B =
[[109 107 114 141 119 133 140 132 136 152]
 [117 119 124 136 130 135 138 135 134 138]]
Indices start at 0.
(0, 0): 109
(1, 9): 138
(1, 4): 130
(1, 6): 138
(0, 8): 136
(1, 1): 119
(0, 9): 152
(0, 4): 119

data = [131 119 117 127 123 116 152 134 116 150 117 137 134 144 150]
data[0]: 131
data[10]: 117
data[7]: 134
data[8]: 116
data[1]: 119

X =
[[126 122 136 103 124 126 123 100 117 131 121 150]
 [121 120 118 125 113 121 113 148 120 123 121 150]
 [142 132 102 115 136 149 139 121 146 145 108 147]
 [105 151 113 115 141 128 139 135 117  99 146 150]]
Indices start at 0.
(0, 0) -> 126
(1, 5) -> 121
(3, 6) -> 139
(1, 2) -> 118
(0, 7) -> 100
(1, 9) -> 123
(1, 7) -> 148
(1, 4) -> 113
(0, 10) -> 121
(1, 0) -> 121
(0, 5) -> 126
(2, 1) -> 132
(3, 0) -> 105
(0, 1) -> 122
(2, 3) -> 115
(1, 10) -> 121

grid =
[[129 128 130 132 122 128 128 129 132 127]
 [129 121 126 143 117 128 128 131 133 127]
 [139 140 130 101 155 128 128 136 118 127]
 [139 138 130 103 154 128 128 137 119 127]
 [135 140 131 102 152 128 128 133 118 127]
 [111 127 130 138 108 126 128 112 132 130]
 [127 123 128 140 118 128 128 129 132 127]
 [111 129 131 129 119 123 128 112 132 131]
 [111 128 130 134 113 125 128 112 132 131]
 [133 112 120 157 115 132 128 133 138 127]
 [139 110 117 158 119 135 128 141 138 125]
 [133 137 130 108 144 128 128 131 121 127]
 [142 120 121 140 126 134 128 143 132 125]
 [120 128 130 131 121 127 128 121 132 128]
 [147 118 120 141 129 136 128 147 132 124]]
grid[-15][-10] => 129
grid[2][0] => 139
grid[9][0] => 133
grid[-12][-9] => 138
grid[-12][-7] => 103
grid[-14][3] => 143
grid[-15] => [129, 128, 130, 132, 122, 128, 128, 129, 132, 127]
grid[-8][-8] => 131
grid[0][6] => 128
grid[13][-4] => 128
grid[-7][4] => 113
grid[13][1] => 128
grid[0][8] => 132
grid[:, 1] => [128, 121, 140, 138, 140, 127, 123, 129, 128, 112, 110, 137, 120, 128, 118]
grid[5][-6] => 108
grid[-15][-7] => 132
grid[-15][5] => 128
grid[9][7] => 133
grid[4][8] => 118
grid[-12][7] => 137
grid[3][9] => 127
grid[-10][-1] => 130
grid[:, -2] => [132, 133, 118, 119, 118, 132, 132, 132, 132, 138, 138, 121, 132, 132, 132]
grid[-9][-8] => 128
grid[-14][-8] => 126
grid[-10][5] => 126
grid[-1][4] => 129
grid[5][-10] => 111
grid[:, 4] => [122, 117, 155, 154, 152, 108, 118, 119, 113, 115, 119, 144, 126, 121, 129]
grid[:, -3] => [129, 131, 136, 137, 133, 112, 129, 112, 112, 133, 141, 131, 143, 121, 147]
grid[4][-6] => 152
grid[14] => [147, 118, 120, 141, 129, 136, 128, 147, 132, 124]
grid[13][4] => 121
grid[12][-1] => 125
grid[5][-9] => 127
grid[-3][-5] => 134
grid[-1][-5] => 136
grid[-8] => [111, 129, 131, 129, 119, 123, 128, 112, 132, 131]
grid[1] => [129, 121, 126, 143, 117, 128, 128, 131, 133, 127]

A =
[[131 125 126 129 134 126 130 122 132 127 129 121 129 131 128]
 [131 126 123 129 134 126 130 128 130 131 131 124 128 130 136]
 [128 129 128 129 134 141 134 124 130 131 131 120 130 131 129]
 [129 128 124 130 128 120 130 124 131 128 129 121 129 131 129]
 [129 125 126 129 128 112 129 128 130 132 130 121 128 130 129]
 [129 123 127 128 134 120 131 128 128 128 130 120 129 131 129]
 [129 128 126 126 134 128 128 122 129 131 130 122 129 131 131]
 [128 127 127 129 133 132 130 121 128 128 130 121 129 131 128]
 [129 128 126 129 135 107 130 123 129 131 133 121 129 128 130]
 [129 125 127 129 134 144 129 122 132 132 128 121 129 127 130]
 [128 124 126 128 134 116 130 121 130 128 130 128 129 128 127]
 [128 125 126 129 136 129 133 120 130 131 130 123 129 131 133]]
A[0][-15]: 131
A[3][-6]: 128
A[-11][-6]: 131
A[8]: [129, 128, 126, 129, 135, 107, 130, 123, 129, 131, 133, 121, 129, 128, 130]
A[:, -14]: [125, 126, 129, 128, 125, 123, 128, 127, 128, 125, 124, 125]
A[-5][13]: 131
A[-9][-7]: 131
A[-8]: [129, 125, 126, 129, 128, 112, 129, 128, 130, 132, 130, 121, 128, 130, 129]
A[8][-10]: 107
A[5][-3]: 129
A[-11]: [131, 126, 123, 129, 134, 126, 130, 128, 130, 131, 131, 124, 128, 130, 136]
A[:, -10]: [126, 126, 141, 120, 112, 120, 128, 132, 107, 144, 116, 129]
A[-1][7]: 120
A[-3][-1]: 130
A[-3][-7]: 132
A[1][-9]: 130
A[1][-3]: 128
A[:, -4]: [121, 124, 120, 121, 121, 120, 122, 121, 121, 121, 128, 123]
A[:, 2]: [126, 123, 128, 124, 126, 127, 126, 127, 126, 127, 126, 126]
A[9][13]: 127
A[4][14]: 129
A[10]: [128, 124, 126, 128, 134, 116, 130, 121, 130, 128, 130, 128, 129, 128, 127]
A[-4][-7]: 129
A[4][-13]: 126
A[9][-11]: 134
A[-7][0]: 129
A[-8][-2]: 130
A[-2][-6]: 128
A[-10][8]: 130
A[-1][14]: 133
A[-10]: [128, 129, 128, 129, 134, 141, 134, 124, 130, 131, 131, 120, 130, 131, 129]
A[11][8]: 130
A[-8][0]: 129
A[5][-14]: 123
A[2][-3]: 130
A[-2][2]: 126

M =
array([[129, 133, 134, 113, 128],
       [126, 110, 100, 140, 143],
       [141, 119, 108, 135, 109],
       [114, 141, 117, 133, 118],
       [115, 146, 123, 143, 105],
       [116, 141, 118, 135, 116],
       [149, 125, 141, 116, 110]])
Rows and columns are counted from 0.
(0, 0) -> 129
(2, 0) -> 141
(3, 4) -> 118
(1, 0) -> 126
(0, 1) -> 133
(1, 1) -> 110
(0, 2) -> 134
(2, 2) -> 108
(3, 1) -> 141
(4, 2) -> 123
(5, 1) -> 141
(4, 1) -> 146
(2, 4) -> 109
(6, 1) -> 125
(3, 3) -> 133
(1, 3) -> 140

a = [126 133 129  98 119 152]
a[0] -> 126
a[5] -> 152
a[3] -> 98
a[2] -> 129

x =
array([[130, 120, 137, 117, 122, 134, 121, 146, 121, 116, 151],
       [132, 119, 137, 116, 121, 132, 121, 148, 119, 117, 153],
       [131, 120, 138, 116, 122, 133, 121, 146, 121, 116, 152],
       [130, 120, 137, 117, 122, 134, 121, 146, 121, 117, 151],
       [130, 122, 138, 118, 122, 134, 121, 145, 121, 116, 150],
       [131, 120, 137, 116, 122, 133, 120, 147, 120, 116, 152],
       [131, 120, 138, 117, 121, 134, 121, 148, 120, 116, 153],
       [131, 120, 137, 116, 121, 133, 120, 147, 119, 116, 153]])
x[0][0] => 130
x[:, -9] => [137, 137, 138, 137, 138, 137, 138, 137]
x[-5][1] => 120
x[5][-5] => 120
x[4][0] => 130
x[-4][-8] => 118
x[-5][3] => 117
x[-6][-9] => 138
x[1][6] => 121
x[-8] => [130, 120, 137, 117, 122, 134, 121, 146, 121, 116, 151]
x[7][8] => 119
x[-1][-4] => 147
x[4][-1] => 150
x[4] => [130, 122, 138, 118, 122, 134, 121, 145, 121, 116, 150]
x[5][-3] => 120
x[-2] => [131, 120, 138, 117, 121, 134, 121, 148, 120, 116, 153]
x[:, -1] => [151, 153, 152, 151, 150, 152, 153, 153]
x[-6][-2] => 116
x[-1][9] => 116
x[-1] => [131, 120, 137, 116, 121, 133, 120, 147, 119, 116, 153]
x[0][-3] => 121
x[3][4] => 122
x[5] => [131, 120, 137, 116, 122, 133, 120, 147, 120, 116, 152]
x[:, -3] => [121, 119, 121, 121, 121, 120, 120, 119]
x[5][-11] => 131
x[-8][-1] => 151
x[:, -6] => [134, 132, 133, 134, 134, 133, 134, 133]
x[3][-5] => 121
x[7][10] => 153
x[5][-10] => 120
x[-3][3] => 116
x[7][-9] => 137
x[5][-1] => 152
x[0][6] => 121

m = [116 136 111 126 115 135 134 135 149 124 145 156]
m[0]: 116
m[10]: 145
m[1]: 136

W =
129  149  132  149  148  143  144
149  125  123  122  130  117  118
116  130  144  144  137  154  136
132  120  130  112  103  117  120
129  114  126  112  112  121  110
135  111  114  112  128  115  141
126  134  132  136  144  137  136
116  135  138  135  129  135  139
125  129  124  134  101  134  122
Indices start at 0.
(0, 0)	129
(4, 3)	112
(3, 4)	103
(8, 2)	124
(5, 0)	135
(3, 2)	130
(0, 1)	149
(7, 6)	139
(3, 5)	117
(0, 5)	143
(2, 3)	144
(5, 5)	115
(6, 5)	137
(6, 1)	134
(8, 5)	134
(6, 6)	136
(2, 4)	137
